Q: [ 6.00 -1.68 -3.19 -3.01  5.10]
A: -3.01
Q: [-4.08  6.15  1.94  5.89 -1.30]
A: 5.89
Q: [ 0.84  1.57 -7.59  4.95 -7.33]
A: 4.95
Q: [ 0.33 -4.03  5.49  2.56 -1.46]
A: 2.56
Q: [-5.92 -3.11 -2.98 -4.53 -1.56]
A: -4.53
Q: [ 2.82 -2.07 -6.11 -0.11  2.73]
A: -0.11
---
[[ 6.92  3.41 -7.64 -2.74  2.87  1.22 -7.60]
 [ 1.50  1.09 -1.49 -0.48  1.65 -4.70 -1.38]] ==> -4.70

[[ 3.55  2.76 -2.77  3.50  0.33  1.94]
 [ 2.85  5.47  4.18  2.16  3.47  5.35]] ==> 3.47

[[ 1.30  3.18 -0.06  6.05]
 [-4.01  2.09 -5.58 -1.65]] ==> -5.58

[[-2.12 -0.78 -3.54 -1.79  0.46]
 [ 1.73 -0.54  7.06 -2.01 -4.44]] ==> -2.01

[[ 2.89 -7.74  1.61 -3.14  0.64]
 [ 4.09  1.84 -3.44  4.18 -1.89]] ==> 4.18

[[ 5.73 -2.82 -5.97  6.72  4.38]
 [ 4.73  4.42  5.71 -5.01  5.33]] ==> -5.01

[[-6.02 -3.34 -2.25  2.63 -1.73]
 [ 5.37  1.86  4.52 -2.18  2.16]] ==> -2.18

[[-2.90  1.60 -5.47  2.04  0.63]
 [ 0.66  1.93 -4.94  0.19 -2.14]] ==> 0.19

[[-0.74  2.92  4.25 -1.78  2.26 -3.67 -0.71]
 [ 0.53 -2.60 -5.49  1.56 -1.99  3.70 -0.42]] ==> 3.70
---
[80 79 76 23 18 35 53] out 80
[3619 7488 9885 2570 4488 5126] out 3619
[17 57 75 50] out 17
[ 23  76 203 137 131  50 158] out 23
[144 289 229 316 109 922] out 144
[-39  44  38   0] out -39
[1 6 8 1] out 1
---
4221  1443  5548  8087 → 4221, 8087

 49  116  185  204  108
152  157  151  195   71
 47  121  151  121  157
→ 49, 157

9134  6615  3115  7463  2483  5917 → 9134, 5917

18   7   8  74  74  75
69  72  70  68  10  35
60  55  61  17  10  11
→ 18, 11

60  40  60  20  95  86
 0  44  32  49  85  60
67  26  53  29  41  50
→ 60, 50

5  9  4  8  3  7
2  6  4  6  3  3
→ 5, 3
---
[ 3.09  2.16 -6.47  2.42  1.76] --> -6.47
[-7.53 -1.22  5.87 -2.90] --> 5.87
[-2.13 -6.03  0.17 -5.63 -3.03] --> 0.17
[-6.55 -6.75  1.74 -0.21 -4.74] --> 1.74
[-1.06  3.11  6.45 -1.79] --> 6.45
[-4.43 -1.74 -2.40  0.50  6.25 -2.08 -5.92] --> -2.40
[1.76 6.79 3.73 2.65 5.29 1.48] --> 3.73
[ 6.28  1.31  3.97 -2.09] --> 3.97
[ 0.93 -1.96  7.12 -1.59] --> 7.12
[-2.87 -3.03 -5.89 -0.29] --> -5.89
---
[-0.63 -4.17  1.93 -0.89 -5.53 -1.46  4.16]
-0.63, 4.16

[[ 4.41  2.45 -0.37  4.04  0.72 -3.81]
 [ 0.12  6.06 -2.71 -0.82  0.64 -0.43]]
4.41, -0.43

[-2.90 -3.41 -1.90 -5.04  6.96]
-2.90, 6.96

[-5.83 -2.05 -7.21  5.38 -5.25 -0.02]
-5.83, -0.02

[[-0.02  5.66 -0.47 -1.69 -0.35  1.98]
 [ 4.34  2.44 -1.36 -0.52 -0.47  1.23]
 [ 2.24 -3.09  0.28  3.26  6.38  3.13]]
-0.02, 3.13

[ 6.45 -5.22 -0.97  4.21  7.13]
6.45, 7.13

[ 4.76  6.58 -1.41 -0.36  1.42]
4.76, 1.42

[ 2.11 -6.27 -4.66  0.11  0.41]
2.11, 0.41
---
[[-2.58, -5.28, -3.87, 7.57],
 [7.61, -4.79, 4.96, 5.49]] -> -4.79

[[2.47, 5.80, -2.22, 2.70],
 [1.22, 1.56, 2.51, 1.95],
 [1.98, 3.79, 3.69, 2.46]] -> 3.79

[-1.80, -4.52, 7.26, -2.73] -> -4.52

[[1.10, 0.12, 0.18, 5.89],
 [-0.20, 2.64, -2.60, 5.54],
 [0.14, 2.05, -1.95, 5.88]] -> 2.05

[[-3.17, -3.15, 7.33, 0.97],
 [6.12, 1.30, -3.28, -0.44]] -> 1.30

[2.53, -5.35, 6.66, -1.03] -> -5.35

[-1.99, -4.75, -0.51, 7.56] -> -4.75

[[-0.45, 3.82, -4.73, -5.29],
 [-1.24, 3.40, -6.10, -6.14],
 [-0.94, 3.17, -7.04, -6.37]] -> 3.17
---
[-952  -39 -625  769] -39

[[162 143 133  56]
 [172 154 137 195]
 [157 144 174 198]] 144

[[ 465 -174  360  204]
 [ 531 -738 -406 -543]] -738

[[3667 8261 4880 4948]
 [4005 6016 3220 6000]
 [6844 2744 6927 6373]] 2744

[240 916 787 266] 916

[[ -1  15  38   5]
 [  4  17  36  13]
 [-32  37 -20 -21]] 37

[[274 658 909 510]
 [356 776 175 653]] 776
---
Q:
[[3181 1524 2016 7798 3475]
 [2623 3610 3011 5794 3966]
 [3722 2869 3737 5325 4295]]
A: 3610

Q:
[[ -80  594  224 -532  411  793  -75]
 [  33  551  211 -606  415  791  -44]
 [-321  663  196 -357  390  729 -118]]
A: 551

Q:
[[53 56 56 63 82 62]
 [56 79 59 60  9 53]
 [50 57 57 61 57 51]]
A: 79

Q:
[[2885 3922 2637 5680 6900]
 [6828 4908 6660 1867 1581]
 [1271 3011 1022 7127 9249]]
A: 4908

Q:
[[249 442 169 844 618  15 362]
 [796 984 150 205 535 588 262]
 [146 569 961 651 437 956 676]]
A: 984

Q:
[[788 360 788 181]
 [639 880 639 767]
 [408 501 408 780]]
A: 880
---
((-0.62, 0.32, -0.48, 0.39, 0.13, 2.15), (-2.22, 3.28, -1.97, 0.21, -0.69, 6.06)) → -0.48
(1.37, 3.96, 6.35, 3.58, 3.43) → 6.35
(6.10, -5.43, 3.84, -2.89) → 3.84
(-2.66, 5.55, 2.01, 4.07, -3.17, 3.00, 3.71) → 2.01
((-6.65, -1.89, 2.87, -5.64), (-4.18, -1.50, -1.95, 4.47), (-3.06, -5.83, 2.65, -4.08)) → 2.87
(6.22, 6.92, 6.61, 7.24, -5.19, 6.45, -6.32) → 6.61
(-3.12, 3.62, -1.56, -6.14, 5.69, 2.59, 4.23) → -1.56
((2.38, 0.27, 2.78, -0.72), (0.50, -0.29, -0.93, -6.38), (-0.29, -0.33, -2.01, -5.93)) → 2.78
---
[[ 5.79  1.80 -7.06 -0.02 -0.07  1.42 -4.19]
 [ 5.77  0.09 -1.89 -0.13 -0.24 -0.95  4.91]] -> -1.89

[[6.18 7.00 7.25 4.65 4.87]
 [7.33 5.01 5.96 4.54 3.80]
 [4.78 4.14 7.61 1.49 4.23]] -> 5.96

[[ 3.41  4.61 -5.36 -1.61  1.16 -3.41  1.26]
 [-1.46  5.83 -2.14 -2.45 -2.05  1.96  3.58]
 [ 0.67  0.31  0.22  0.42 -1.20  1.12  0.22]] -> -2.14

[[ 1.61 -2.23 -2.79  1.15  2.65  2.17  1.27]
 [-0.94  0.70  0.36  2.36 -0.23 -0.73 -0.30]
 [ 2.66 -3.21 -4.10  6.89  3.43  2.82  2.89]] -> 0.36

[[ 5.86  1.08  2.47 -1.97]
 [ 1.66 -3.16 -4.24 -0.49]] -> -4.24

[[-3.63  5.03 -4.14 -2.83 -2.55 -5.17  4.29]
 [ 5.85 -6.13  6.53  5.18  3.60  5.97 -5.11]] -> 6.53

[[-3.06 -1.73  2.19  5.62]
 [ 3.18  3.08 -4.53 -3.71]] -> -4.53
